(in the rows, 128 means zero)
Each row is followed by its class.
[158 135 127 128 124 133 158 130 129 122 129 134 163 137 113 127 117 155
 122 118 113 168 132 121 137 149 125 127 134 138 115 133 135 122 113 165
 120 104 125 131 149 131 148]  vil
[171 112 148 143 196 126 159 119 129 114  75 123 179 146 120 145 116 122
 169  73 134 127 104 125 126 153 127  98 151 110 119 166  97 118 162 133
 146 141 112  93 131 153 121]  zumu
[136 149 116 107 122 102 145 118  96 130  75 135 117 128 141 131 137 152
  88  96 129 142 124 121 118 100 116 115 136 130 114 109 143 115 111 138
 122 157 126 124 133  96 158]  sol
[128 141 134 141 164 120 156 122 118 128  56 131 169 144 127 142 134 134
 146 109 138 110 121 102 111 177 114 100 156 101 131 159  99 119 137 126
 137 127 113 127 130 141 150]  baf
[212  75 138 168 188 143 138 105 162  93 130 154 155 140 108 146 130 120
 166  86 157 177  83 147 136  92 152 116 131 159 146 140 106 113 152 160
 128 155 104  95 142 146  88]  zumu
[ 37 204 105  73  59  91 151 141  84 144  65 102 111 135 149 113 115 185
  58 109 104  83 167  98  98 161  85 121 132  87  88  54 129 121  88 115
 126 123 145 152 147  57 234]  vil
[156 134 122 120 138 132 173 127 139  96 152 129 126 138 117 113 109 139
 141 124 101 161 133 103 114 150 124 131 156 156 118 126 147 115  92 155
 118 100 114 118 134 129 118]  Bik
[110 163 134 123 163 100 182 141 126 132  58 120 151 135 138 126 106 135
 132  87 123  93 138  95 118 181 103 101 154 104 116 153  97 110 124 123
 147 113 126 119 108 119 164]  fosi
[175 109 147 150 191 126 152 116 144 111  92 131 164 152 122 145 122 122
 158  86 133 129 101 119 127 132 130  99 148 130 144 172 112 120 136 130
 141 135 108 111 107 153 103]  tafi
[202 106 131 147 167 137 151 113 134 102 157 133 154 150 109 131 123 132
 162 111 120 177 106 127 139 129 137 136 134 162 140 163 137 125 120 168
 115 110 111 105 143 151  77]  tafi
[ 82 175 122  89 145  87 185 147  99 141  42 103 136 149 143 126 103 158
 110  81  97  77 153  74  93 192  93  99 156  74  95 124 112 122 119 111
 145 131 113 129 138 103 195]  zumu
[179 109 153 162 190 130 140 119 132 116  76 142 185 142 116 147 135 115
 167 108 160 130  95 126 133 160 138  92 150 123 149 175 102 115 154 136
 129 143 105 106 133 156 106]  baf
[115 154 123 118  99 113 150 127 109 130  73 141 141 123 131 135 132 158
  87  94 126 129 132 127 112 125 109 128 120 123 118  88 117 109 122 131
 122 138 132 145 145  92 183]  vil
[146 134 123 132 130 112 154 125 125 110 137 124 147 144 127 110 121 143
 128 127 122 165 134 116 123 133 127 134 153 130 106 147 139 128 122 161
 123  95 121 126 125 146 120]  deme
[129 143 118 104 124 109 167 135 113 119 136 110 135 148 117 111 108 162
 138 126  95 133 144 115 118 165 118 132 146 130  94 120 127 129 116 153
 124  96 127 122 148 122 143]  zumu
[113 159 116 103 104 115 175 129 121 115 127 114 128 132 134 111 115 163
 126 129  89 137 149 105 111 152 113 133 148 129  92 114 148 124  92 150
 130  97 123 132 122 122 150]  Bik
[142 133 148 151 173 113 172 106 145 131  71 137 174 140 124 147 130 129
 157  84 142 109 109 106 113 156 126 101 167 100 136 161 107 116 143 131
 150 143 107 119 119 152 135]  Bik
[206 103 158 159 194 139 161 107 137 117  85 157 187 133 118 152 116  97
 172 102 132 142  92 133 151 134 133  97 149 139 157 200 128 108 146 141
 133 147 102  98 117 163  71]  sol
[ 70 182 125  96 136  83 176 135  88 141  31 114 152 148 135 138 119 153
 103 103 117 101 159  73 105 186  92 101 149  83 103 130 116 117 118 113
 135 125 119 123 134 104 200]  nubur
[100 158 123 103 103  89 131 128 105 117  78 124 127 129 143 127 135 165
  89  98 135 128 143 106  96 117 100 116 134 110  97 101 122 122 113 118
 133 132 131 137 120  94 178]  deme
[131 146 130 130 178 118 177 117 119 126  57 125 142 145 138 132  99 128
 129  90 112 100 130 104 107 152 117  94 167 107 140 148 123 110 127 128
 140 126 105 109 119 129 136]  sol
[161 130 149 133 191 123 166 126 143 131  96 139 160 141 121 142 128 118
 157  78 157 119 108 110 118 172 131  99 174 120 134 145 111 114 142 122
 138 140 107 109 120 149 137]  Bik
[ 98 160 117 102 110  91 140 135 101 127  71 122 128 141 140 128 141 162
  93 106 131 141 145  95  98 118 108 126 134 101  95 101 130 124 113 117
 132 139 135 131 140  80 185]  nubur
[169 120 137 141 126 123 148 122 130  99 130 141 167 136 121 126 133 138
 137 136 118 171 133 134 136 139 135 136 141 136 110 179 133 121 123 164
 128 107 122 136 131 156 107]  deme
[206  83 147 174 146 144 139 112 144  97 148 157 181 131 118 145 130 124
 162 137 143 189 111 155 152 128 152 136 130 139 132 194 116 117 139 184
 126 110 115 119 118 180  77]  deme
[191 106 149 157 201 143 147 115 147  96  91 145 166 138 106 147 123  99
 173 102 150 134  94 124 136 161 137  94 147 151 158 169 103 109 135 136
 120 131 102 110 128 161 104]  baf
[134 142 127 120 126 112 120 106 121 128  75 121 143 126 135 129 130 151
  99 105 119 143 121 126 114  91 119 109 133 131 110 116 144 119 111 132
 137 141 130 119 116 115 161]  sol
[165 129 144 144 186 122 147 123 130 124  80 127 171 149 123 137 123 129
 142  90 143 111 111 118 131 176 138  86 159 124 140 168 112 119 138 128
 127 136  99 115 147 152 129]  baf
[107 166 109 102 105 107 165 136  94 127 112 110 127 149 139 113 113 172
 105 124  73 141 156  90 108 161  93 130 136 116  94 122 137 130  86 158
 129  89 131 136 137 109 168]  tafi
[ 97 178 134  99 139  96 171 122  88 137  35 105 151 146 143 123 102 151
 113  93  98  99 146  86 105 164  96  90 160  81 101 137 135 123 114 126
 147 127 124 114 118 102 173]  sol
[128 154 137 120 159 110 153 113 124 133  54 120 158 136 139 136 116 122
 127  93 114 105 127 120 117 147 113 100 154 108 123 160 138 118 124 119
 138 135 115 105 108 136 144]  sol
[147 139 129 122 133 115 140 130 125 121 105 145 128 124 135 131 128 141
 117  89 135 137 122 111 109 129 113 110 144 138 115  95 119 109 117 128
 132 139 131 128 138 101 164]  Bik
[135 133 118 105 125 116 160 130 120 113 126 106 140 150 136 115 107 166
 131 116  84 148 149 104 119 161 113 122 136 119  94 126 140 128 108 156
 128 109 122 123 150 116 148]  zumu
[214  94 133 158 178 136 131  96 144 105 140 152 140 124 116 141 140 111
 144  77 167 161  90 132 135  99 140 118 141 165 145 126 126 108 133 140
 115 151 113 104 135 137 114]  Bik
[101 166 121  91  94 108 155 123 102 133  87 103 141 138 146 115 119 169
 107 138  68 146 153 110 104 139  96 133 139 102  87 130 160 130  94 153
 138  99 143 132 122 118 168]  sol
[140 148 117 120 133 112 141 127 127 125 107 137 116 125 137 129 131 144
 113  86 143 133 121 105 106 124 123 113 151 130 119  87 124 118 116 127
 134 149 117 127 135  95 151]  Bik
[180 108 126 143 135 125 159 125 135 117 144 131 161 148 123 127 123 159
 151 140 111 173 118 119 129 126 129 141 136 143 123 166 133 127 106 166
 126  98 121 129 121 147  98]  tafi
[191  99 134 164 159 138 112 116 157  89 109 157 159 134 124 157 135 129
 148  89 145 174  88 140 131  80 140 125 116 160 138 153 124 107 130 151
 125 145 113 116 122 145 104]  tafi
[173 111 136 165 146 134 161 119 151 107 164 139 161 138 107 113 118 131
 170 135 131 161 118 141 156 133 151 137 145 159 130 168 116 121 134 173
 127  97 132 119 115 152  84]  fosi
[236  56 144 188 184 172 118  97 161  93 160 161 160 119  92 153 146 102
 165 109 183 188  69 172 155  65 161 128 119 182 160 147 105 112 157 154
 121 143 128 108 136 164  74]  vil
[ 98 175 123 110 157  96 168 126  95 119  42 104 142 153 138 130 113 146
 124  84 111  97 131  73  98 165  91 101 156  96 113 129 120 119 111 120
 138 128 111 112 118 109 159]  tafi
[115 164 142 124 157  94 163 131 108 115  50 120 159 134 128 134 113 136
 133  94 133 100 133  97 127 177 112  90 147 113 114 157 103 112 126 126
 144 138 125 113 121 115 146]  fosi
[109 157 140 137 157 106 159 124 123 123  59 119 161 141 141 128 112 129
 133  97 134  99 139  98 100 176 113  98 162  83 111 157 103 121 128 125
 154 113 115 118 108 139 149]  deme
[152 120 141 153 185 115 160 112 132 113  76 133 170 146 120 148 130 116
 155  96 149 126 119 113 120 145 132 106 156 117 129 184 102 115 146 124
 137 127 117 108 117 153 125]  nubur
[182 110 138 144 199 122 174 127 131 105  85 130 150 140 119 134 108 114
 157  77 125 119 112 110 123 154 128  95 157 132 125 168  97 110 139 127
 138 135 113 112 132 141 121]  zumu
[132 151 133 119 181  96 184 132 109 129  50 116 159 143 124 129 116 122
 143  81 122 106 121  91 113 177 110 104 159 102 103 155 111 115 143 128
 138 137 112 118 134 138 153]  zumu
[114 154 147 123 161  94 164 138  99 134  62 113 152 140 140 121 122 139
 128  96 138  96 137 106 120 180 117  95 151 100 108 149 103 117 136 128
 145 131 137 113 118 121 157]  fosi
[218  84 128 171 172 152 136 113 164  94 124 166 150 122 113 146 136 116
 138  93 169 169  90 151 146  77 153 127 124 170 156 130 123 104 132 150
 115 148 111 122 139 136 106]  vil
[209  92 161 162 202 148 149 107 150 121 103 151 181 139 110 146 122  95
 180 106 150 148  84 144 145 117 151 102 155 140 157 183 123 120 157 142
 141 143 111 102 108 173  69]  sol
[140 150 117 102 120 114 164 125 104 128 113 117 138 144 129 108 115 164
 113 132  96 159 143 107 119 128 117 127 152 129  95 128 161 129  95 158
 126 101 131 128 126 118 151]  sol
[140 144 127 102 136 107 130 121 103 132  90 126 124 137 136 122 131 143
 100 104 134 143 116 109 109 106 111 110 150 123 118  90 143 121 115 132
 126 145 130 114 122  92 158]  sol
[111 155 140 123 146 109 172 120 134 131  66 129 156 137 143 144 115 138
 134  82 113  89 140  99 104 186 103  97 160  93 121 149 113 114 119 117
 146 131 113 122 112 129 169]  Bik
[108 158 120  90 116 112 159 117 101 130 108 105 131 146 128 112 119 172
 110 136  90 131 155 105 113 155 105 120 153 114  97 118 149 126  90 149
 130  96 134 124 134 107 172]  sol
[173 117 139 145 153 129 168 131 135  99 144 139 162 138 115 117 111 143
 152 129 110 171 127 127 153 153 132 119 137 166 119 168 126 110 117 178
 124  95 127 112 136 147 105]  fosi
[162 119 132 136 140 113 122 115 120 120 107 136 153 134 122 141 149 137
 116 104 153 166 115 135 124 106 136 119 133 143 114 143 116 121 132 125
 127 144 132 113 132 126 137]  nubur
[129 148 132 117 161 116 174 128 100 129  62 116 147 141 133 133 116 147
 111  79 127 106 139  87 114 172  99  90 150 101 117 132 115 118 116 122
 135 128 129 123 142 112 186]  vil
[110 148 132 138 157 113 184 119 140 141  90 122 138 136 137 127 123 132
 141  82 133  92 129 111 104 162 123 108 170  95 113 148 101 119 136 119
 154 126 121 127 115 136 155]  Bik
[252  61 152 179 180 166 115 114 151 107 148 166 172 119 104 153 155  91
 165 106 187 198  63 172 156  76 153 137 120 172 155 159 117 114 155 152
 114 152 137 106 132 170  77]  vil
[ 92 170 137 112 145  92 172 120 110 146  75 111 146 140 142 123 120 147
 121  81 113  91 142  93  98 181 100  91 167  93 100 128 118 123 131 116
 148 128 125 121 126 121 176]  Bik
[147 139 144 130 172 125 131 127 124 123  77 124 166 143 122 138 128 129
 139  94 145 108 110 124 126 175 131  86 157 125 130 143 106 119 138 120
 128 133 110 114 129 149 147]  baf
[102 170 113  98  92 121 162 147 101 129 110 121 135 141 124 111 114 169
  97 132  99 134 160 103 121 163 110 133 145 112 100  88 138 126 101 154
 121  98 135 149 142  99 187]  vil
[100 171 136 103 148  87 171 126  92 119  62 113 143 145 134 125 115 146
 116  80 135 101 149  90 107 179  99  87 158  98  93 142 114 125 120 119
 138 121 123 116 122 118 175]  deme
[138 141 120 121 133 113 121 119 106 108  84 137 132 128 124 141 149 148
 114 104 141 141 119 114 115 133 111 111 129 139 118 114 118 116 115 136
 112 137 125 129 145 111 171]  baf
[155 130 144 135 193 128 180 119 145 121 104 132 140 137 122 134 121 119
 150  64 143 116 114 112 117 166 129  89 173 125 117 151 100 113 133 123
 148 129 113 109 120 144 145]  Bik
[152 135 133 139 177 116 161 126 122 102  74 129 158 147 125 147 105 116
 148  99 132 115 133  98 133 167 128 100 151 116 134 175 118 114 121 127
 126 127 107 106 127 135 126]  nubur
[189 113 127 142 137 130 181 113 143 104 159 143 154 134 122 129 122 147
 152 120 108 175 119 135 128 136 132 138 148 161 122 168 137 118 113 167
 122 105 112 115 143 158  87]  Bik
[127 148 136 125 166 110 149 132 107 130  64 112 149 149 137 125 114 145
 116  92 127 103 131  93 105 185 116  79 161 104 120 136 107 119 121 122
 131 122 114 119 134 125 174]  baf
[103 170 123  94 108  85 134 131  99 119  80 124 124 130 141 125 136 156
  81  83 134 137 139 109 101 130  98 116 135 118  92 106 130 119 112 122
 123 136 128 121 135  98 182]  deme
[155 134 127 132 138 123 177 138 127 119 117 127 159 135 124 114 126 151
 141 132 110 166 138 118 143 157 124 136 140 132 105 158 122 118 111 176
 137  97 133 121 127 134 135]  fosi
[179 118 126 140 151 121 171 119 143 105 157 137 140 135 116 118 121 132
 139 110 124 172 124 129 123 131 128 139 150 151 114 172 124 124 118 157
 125  84 117 122 131 156 103]  deme
[ 60 172 119 105  94  85 136 134 122 144  79 116 125 131 156 116 137 178
  84 101 125 108 148 112 111 130 104 113 125 105  93  93 122 121 114 124
 145 138 143 139 123  85 201]  fosi
[167 115 135 138 147 126 129 113 134 119 129 149 131 123 129 140 141 129
 123  91 141 158 102 125 116 110 121 105 145 147 121 116 112 116 133 135
 138 147 133 127 131 129 141]  Bik
[198  90 124 165 167 154 156 113 163 100 167 138 153 146 104 123 126 133
 166 132 126 181 104 147 136 125 150 138 151 162 144 163 117 124 128 176
 114  82 110 116 132 174  93]  baf
[ 94 176 134 120 149  88 164 127 100 131  46 107 155 135 142 123 118 142
 119  89 125  80 143  93 123 180 102  94 153  94 106 150 109 115 126 119
 145 132 127 110 115 109 167]  fosi
[169 115 140 148 190 130 155 124 137 108  84 139 156 145 117 144 132 116
 159 102 155 131 106 123 118 160 132 100 159 129 141 169  95 117 141 134
 129 126 113 118 128 153 128]  baf
[172 106 129 150 170 126 127 104 129  97 120 147 133 141 114 146 142 118
 136  96 175 162 102 124 124  98 141 121 134 149 142 123 117 114 131 139
 114 147 116  96 139 121 119]  nubur
[137 144 126 135 167 123 182 125 112 121  69 132 156 143 118 137 121 135
 131  94 143 105 132  95 118 168 117 107 165 105 127 148 105 114 127 129
 132 123 120 132 132 125 161]  vil
[143 132 119 127 126 125 163 128 115 113 129 127 148 149 128 115 131 161
 139 143 104 151 141 116 122 162 117 131 146 132 113 153 139 128 104 162
 112  89 123 127 143 140 139]  baf
